Below are the code and all the weights of a small trained network. Each question names an input and a class and asks about switching units off, where a switched-off unit gives its printed mean instead of its output.

import numpy as np


def w(rows, s, z=0):
    codes = np.array(rows[::2]) - 128.0
    scale = np.full(codes.shape[1], s)
    scale[-1] = z or s
    return codes * scale


def f(y):
    return np.maximum(y, 0)


def log_softmax(a):
    a = a - a.max(-1, keepdims=True)
    return a - np.log(np.exp(a).sum(-1, keepdims=True))


def net(x, mask):
    res = np.array(x, float).reshape(1, 8) / 4 @ E
    y = f(res @ A[0][:, :-1].T + A[0][:, -1])
    res = res + np.where(mask, y, B[0][:, -1]) @ B[0][:, :-1]
    return log_softmax(res[-1] @ U[:, :-1].T + U[:, -1])


A, B = {}, {}
E = w([
[129,135,133,132,129,127,132,130,131,129],'x0',
[255,140,90,91,162,134,148,41,105,92],'x1',
[133,126,181,86,57,120,108,68,213,160],'x2',
[128,132,124,116,123,119,123,133,122,128],'x3',
[141,107,164,105,48,192,220,159,77,121],'x4',
[151,171,116,150,118,203,79,121,84,201],'x5',
[129,125,125,144,125,132,131,122,135,126],'x6',
[128,121,124,118,126,129,120,131,121,125],'x7',
],0.017)
A[0] = w([
[129,104,154,139,51,168,182,178,91,124,66],'n1',
[139,187,130,166,115,190,83,172,106,205,73],'n2',
[85,127,92,181,191,134,142,204,66,86,63],'n3',
[3,122,143,149,105,125,112,179,143,170,1],'n4',
[96,89,153,125,135,67,169,178,167,34,37],'n5',
[97,146,108,168,183,73,32,123,158,141,98],'n6',
[96,134,130,116,135,157,125,116,105,146,32],'n7',
[89,124,145,134,133,128,129,134,114,134,42],'n8',
[89,117,169,108,66,121,105,90,196,162,49],'n9',
],0.015,0.0089)
B[0] = w([
[44,195,164,53,194,192,221,180,162,77,209],'n1',
[54,21,18,94,98,108,51,59,184,183,215],'n2',
[230,158,198,208,35,41,85,222,142,169,223],'n3',
[196,205,60,161,179,121,177,14,2,63,243],'n4',
[37,43,40,143,160,130,29,51,163,219,204],'n5',
[50,153,206,40,153,228,235,175,150,73,253],'n6',
[130,102,92,104,123,103,87,163,239,110,139],'n7',
[183,70,127,134,145,154,130,142,144,100,147],'n8',
[239,106,220,176,46,79,83,236,129,167,216],'n9',
],0.0088,0.026)
U = w([
[30,158,170,86,112,152,202,158,126,96,53],'0',
[190,140,169,155,36,78,109,165,115,167,110],'1',
[51,63,70,122,106,114,88,60,122,187,91],'2',
[255,168,70,120,165,114,166,2,72,45,255],'3',
],0.0097,0.007)

Each question gives the input, the list of numbers given to net, and the class t.
The units are the neurons (one row each of A and B). Each row of codes is followed by its name. A weight is (code - 128) times the scale printed after its matrix; where a second scale follows, it is the last column's (A, B and U).
mask holds one flag per neuron, in row order. A switched-off neuron (its flag False) gives its mean, the last column of its row in B, instead of its output. The means were averaged over made-up inputs and are rounded, as every weight is.
A unit's drop is (log p(t) with every unit on - log p(t) with that unit switched off) / (log p(t) with every unit on - log p(t) with every unit switched off).
The circuit of an input: a set's keep is (log p(t) with only the set's units on - log p(t) with every unit switched off) / (log p(t) with every unit on - log p(t) with every unit switched off). Starting from all 9 units, units are removed one at a time, each time the one whose removal leaves the highest keep (on an exact tie, the one counted first), for as long as the keep stays at least 0.8.
units of the circuit, in order: the units of the circuit, biggest drop first
top k neurons: the k neurons with the biggest drops, biggest first
drop of u: that unit's drop, to one decimal
input [-6,5,6,8,-6,-1,-1,-6], class 0: units of the circuit, in order => (n6)
input [-2,-7,5,8,-6,6,-3,0], class 3: top 3 neurons => (n4, n1, n5)
input [5,3,-2,8,4,-4,8,8], class 0: top 3 neurons => (n4, n2, n1)
input [4,3,4,4,-5,-3,8,0], class 0: top 3 neurons => (n4, n3, n6)
input [-5,-4,2,-1,-3,0,0,0], class 3: top 2 neurons => (n4, n1)
input [6,2,7,5,5,8,1,-1], class 2: top 3 neurons => (n2, n3, n6)
input [-8,2,-5,4,2,-5,-4,7], class 1: top 3 neurons => (n3, n2, n4)
input [2,-7,-7,2,-5,-5,6,0], class 1: top 2 neurons => (n3, n1)
input [-3,-4,0,-2,-1,-2,3,-6], class 3: top 2 neurons => (n4, n2)
input [8,-5,-6,-3,4,5,-2,2], class 1: top 3 neurons => (n3, n6, n5)
input [4,-3,4,-3,1,-5,-6,-1], class 2: top 2 neurons => (n5, n3)
input [1,8,5,-5,8,1,4,2], class 0: top 2 neurons => (n4, n1)
input [5,4,-7,3,4,3,0,4], class 1: top 2 neurons => (n3, n4)
input [-6,-5,-7,2,3,-4,-3,-1], class 1: units of the circuit, in order => (n3)
input [2,-6,4,-3,-6,3,-2,-5], class 0: top 2 neurons => (n6, n3)
input [0,-7,4,2,-4,1,-5,2], class 3: drop of n4 => 1.5
input [0,4,3,-3,-8,-1,1,3], class 0: drop of n6 => 0.2
input [4,-7,-3,3,-2,-1,3,3], class 3: drop of n4 => 1.1
